Here is a tiny trained network, its code and every weight. The questions are about switching its units off for an input and a target symbol, where a switched-off unit gives its printed mean instead of its output.

import numpy as np


def w(rows, s, z=0):
    codes = np.array(rows[::2]) - 128.0
    scale = np.full(codes.shape[1], s)
    scale[-1] = z or s
    return codes * scale


def norm(h):
    return h / np.sqrt((h * h).mean(-1, keepdims=True) + 1e-5)


def f(y):
    return y / 2 * (1 + np.tanh(0.7978845608 * (y + 0.044715 * y**3)))


def softmax(a):
    e = np.exp(a - a.max(-1, keepdims=True))
    return e / e.sum(-1, keepdims=True)


def log_softmax(a):
    a = a - a.max(-1, keepdims=True)
    return a - np.log(np.exp(a).sum(-1, keepdims=True))


def net(x, mask):
    ids = ['ΘΣαβδεζημπτψω'.index(c) for c in x.split()]
    T = len(ids)
    res = E[ids] + P[:T]
    r = norm(res)
    for j in range(3):
        rows = slice(3 * j, 3 * j + 3)
        q, k, v = (r @ M[0][rows].T for M in (Q, K, V))
        z = softmax(np.where(np.tri(T) > 0, q @ k.T / 3**0.5, -1e9)) @ v
        o = O[0][rows]
        res = res + np.where(mask[j], z, o[:, -1]) @ o[:, :-1]
    y = f(norm(res) @ A[0][:, :-1].T + A[0][:, -1])
    res = res + np.where(mask[3:15], y, B[0][:, -1]) @ B[0][:, :-1]
    return log_softmax(norm(res)[-1] @ U[:, :-1].T + U[:, -1])


Q, K, V, O, A, B = {}, {}, {}, {}, {}, {}
E = w([
[141,121,135,150,180,217,125],'Θ',
[147,170,132,232,155,184,116],'Σ',
[191,123,194,146,127,60,78],'α',
[130,32,85,52,134,209,168],'β',
[118,101,92,166,168,248,158],'δ',
[159,79,102,66,128,179,132],'ε',
[74,156,168,151,189,90,177],'ζ',
[147,120,137,207,202,194,162],'η',
[115,208,54,119,176,161,170],'μ',
[125,73,142,207,75,111,177],'π',
[168,70,107,142,195,196,148],'τ',
[95,179,121,96,27,190,98],'ψ',
[129,225,145,167,68,149,96],'ω',
],0.015)
P = w([
[253,169,166,128,90,163,211],'0',
[106,183,225,122,138,235,125],'1',
[148,136,72,204,126,133,73],'2',
[125,143,199,100,133,199,141],'3',
[156,83,73,169,184,112,115],'4',
[129,136,192,90,125,165,148],'5',
[120,126,107,176,165,103,98],'6',
[127,120,173,87,120,142,151],'7',
[113,98,104,135,159,97,105],'8',
[118,118,162,82,114,114,153],'9',
[84,105,114,117,147,84,104],'10',
[129,117,158,84,118,100,163],'11',
],0.014)
Q[0] = w([
[158,150,96,118,139,166,139],'head 1',
[149,169,161,100,116,182,197],'head 1',
[132,160,170,90,128,180,230],'head 1',
[27,124,25,132,147,58,4],'head 2',
[123,129,83,142,116,132,105],'head 2',
[109,135,8,187,177,20,78],'head 2',
[101,136,77,149,140,115,122],'head 3',
[114,77,64,101,78,71,128],'head 3',
[167,145,106,136,128,129,129],'head 3',
],0.012)
K[0] = w([
[123,192,70,95,170,141,169],'head 1',
[76,180,70,78,190,28,193],'head 1',
[2,184,105,64,176,60,183],'head 1',
[199,179,64,123,149,221,115],'head 2',
[60,122,104,132,123,190,163],'head 2',
[182,184,68,110,127,228,120],'head 2',
[184,91,171,158,74,132,144],'head 3',
[155,124,121,145,108,127,149],'head 3',
[152,200,80,86,171,125,203],'head 3',
],0.0094)
V[0] = w([
[216,65,177,210,75,198,100],'head 1',
[122,217,29,89,161,142,170],'head 1',
[154,152,51,140,113,197,66],'head 1',
[104,51,117,171,23,130,173],'head 2',
[82,84,202,155,131,65,115],'head 2',
[175,92,149,62,123,55,46],'head 2',
[168,202,214,120,93,160,209],'head 3',
[133,236,125,58,188,148,164],'head 3',
[1,86,182,154,132,201,11],'head 3',
],0.009)
O[0] = w([
[160,80,65,166,104,207,119,196],'head 1',
[109,254,104,119,125,78,160,183],'head 1',
[109,142,71,114,142,191,152,158],'head 1',
[104,62,109,162,75,141,201,87],'head 2',
[199,98,199,160,48,206,157,94],'head 2',
[193,134,85,132,108,225,54,37],'head 2',
[143,45,76,134,95,78,132,253],'head 3',
[102,126,101,36,76,113,142,202],'head 3',
[208,200,252,113,180,120,150,142],'head 3',
],0.0097,0.0074)
A[0] = w([
[221,128,161,157,41,164,140,48],'neuron 1',
[132,162,74,67,152,146,66,88],'neuron 2',
[157,74,138,136,134,148,63,228],'neuron 3',
[136,48,90,179,174,128,69,242],'neuron 4',
[130,201,153,103,151,117,98,113],'neuron 5',
[124,134,120,126,49,80,128,203],'neuron 6',
[110,68,87,123,156,71,134,255],'neuron 7',
[131,135,172,161,63,136,166,115],'neuron 8',
[157,171,168,97,118,151,139,154],'neuron 9',
[156,138,120,176,168,134,81,233],'neuron 10',
[111,110,9,208,104,96,107,141],'neuron 11',
[157,155,197,108,157,169,128,167],'neuron 12',
],0.013,0.0042)
B[0] = w([
[193,142,83,135,112,216,130,172],'neuron 1',
[148,90,203,176,182,77,187,157],'neuron 2',
[176,254,115,87,163,75,133,172],'neuron 3',
[63,183,116,162,154,22,152,244],'neuron 4',
[60,69,97,81,154,62,184,160],'neuron 5',
[139,103,130,176,198,146,77,160],'neuron 6',
[176,160,67,217,145,82,107,250],'neuron 7',
[174,49,133,165,153,139,180,153],'neuron 8',
[155,144,62,144,108,103,112,176],'neuron 9',
[93,188,120,87,29,101,161,165],'neuron 10',
[129,104,25,176,178,65,70,254],'neuron 11',
[108,111,133,158,85,114,31,187],'neuron 12',
],0.009,0.011)
U = w([
[128,83,3,184,115,94,96,119],'Θ',
[155,182,102,177,247,121,84,86],'Σ',
[111,213,104,63,124,73,199,144],'α',
[124,150,185,200,207,153,108,110],'β',
[64,149,141,168,48,144,94,82],'δ',
[164,66,130,181,88,157,224,192],'ε',
[205,94,121,63,220,124,115,3],'ζ',
[152,82,218,109,103,51,90,178],'η',
[216,189,98,111,101,185,85,221],'μ',
[82,137,128,135,177,212,119,170],'π',
[129,61,96,60,159,153,133,118],'τ',
[73,83,94,95,58,145,106,147],'ψ',
[87,119,136,83,171,162,2,109],'ω',
],0.011,0.0034)

Each question gives the input, a string of symbols that net reads in full, and the target symbol t.
The units are the heads (3 rows each of Q, K, V and O) and the neurons (one row each of A and B). Each row of codes is followed by its name. A weight is (code - 128) times the scale printed after its matrix; where a second scale follows, it is the last column's (O, A, B and U).
mask holds one flag per unit, heads first, then neurons. A switched-off unit (its flag False) gives its mean, the last column of its rows in O or B, instead of its output. The means were averaged over made-up inputs and are rounded, as every weight is.
A unit's drop is (log p(t) with every unit on - log p(t) with that unit switched off) / (log p(t) with every unit on - log p(t) with every unit switched off).
The circuit of an input: a set's keep is (log p(t) with only the set's units on - log p(t) with every unit switched off) / (log p(t) with every unit on - log p(t) with every unit switched off). Starting from the 12 units with the biggest drops (on a tie, the unit counted first), units are removed one at a time, each time the one whose removal leaves the highest keep (on an exact tie, the one counted first), for as long as the keep stays at least 0.8.
circuit, biggest first: the units of the circuit, biggest drop first
unit that matters most: the unit with the biggest drop
k most important neurons: the k neurons with the biggest drops, biggest first
which heads matter: for each layer, one digit per head in row order, 1 if its drop is at least 0.15 and else 0, layers parted by /
drop when u is switched off: that unit's drop, to one decimal
input Σ β Θ π Θ π μ Σ, target α: circuit, biggest first -> (head 1)
input α ω μ η Θ η, target α: circuit, biggest first -> (head 1; neuron 11)
input β ω Θ Θ α ε, target μ: which heads matter -> 000
input ψ μ τ α α τ ω Σ, target μ: which heads matter -> 010
input μ δ τ Σ π ε, target ε: which heads matter -> 010
input Θ μ Θ τ β Σ, target α: which heads matter -> 000
input ω β ε Θ α ζ ψ η Σ ω, target η: which heads matter -> 100
input ζ μ α δ δ β, target μ: circuit, biggest first -> (head 2; neuron 11)
input Θ ψ π Θ δ δ, target ε: which heads matter -> 010
input Θ δ β Σ τ Θ, target ω: which heads matter -> 011
input μ π τ Θ β δ δ τ α α α τ, target μ: which heads matter -> 010
input δ η ω τ β β, target τ: 2 most important neurons -> (neuron 11; neuron 4)
input Θ Σ Σ Θ, target ω: which heads matter -> 111
input α π Σ μ ψ τ α π Θ ζ, target η: circuit, biggest first -> (head 1; head 2)
input β Θ Σ Σ Θ δ η ε α ω Θ ψ, target μ: circuit, biggest first -> (head 2)
input ψ τ μ Θ α η ζ η, target η: circuit, biggest first -> (head 1; head 2; neuron 7)
input α Θ Θ ω η η, target μ: which heads matter -> 000
input β ζ β δ Θ α π ω ε τ, target ε: circuit, biggest first -> (head 2; neuron 11)
input τ β Θ η Σ Θ η τ, target Σ: 2 most important neurons -> (neuron 11; neuron 5)
input π τ ε μ α Θ, target μ: circuit, biggest first -> (head 2)
input π β Θ α α Θ Θ μ μ ε, target α: 2 most important neurons -> (neuron 5; neuron 11)
input μ ψ Θ ε τ δ, target α: circuit, biggest first -> (head 1; neuron 11)
input τ ψ δ δ, target π: 3 most important neurons -> (neuron 11; neuron 7; neuron 4)
input τ Θ α π ζ τ τ π α ω τ τ, target μ: drop when head 2 is switched off -> 1.2
input τ ε δ π μ β ζ Θ β Θ η μ, target α: drop when head 1 is switched off -> 0.5
input Θ η ψ Θ α Θ μ Θ, target α: drop when neuron 7 is switched off -> 0.1
input δ μ δ ζ τ μ η β, target α: unit that matters most -> head 1
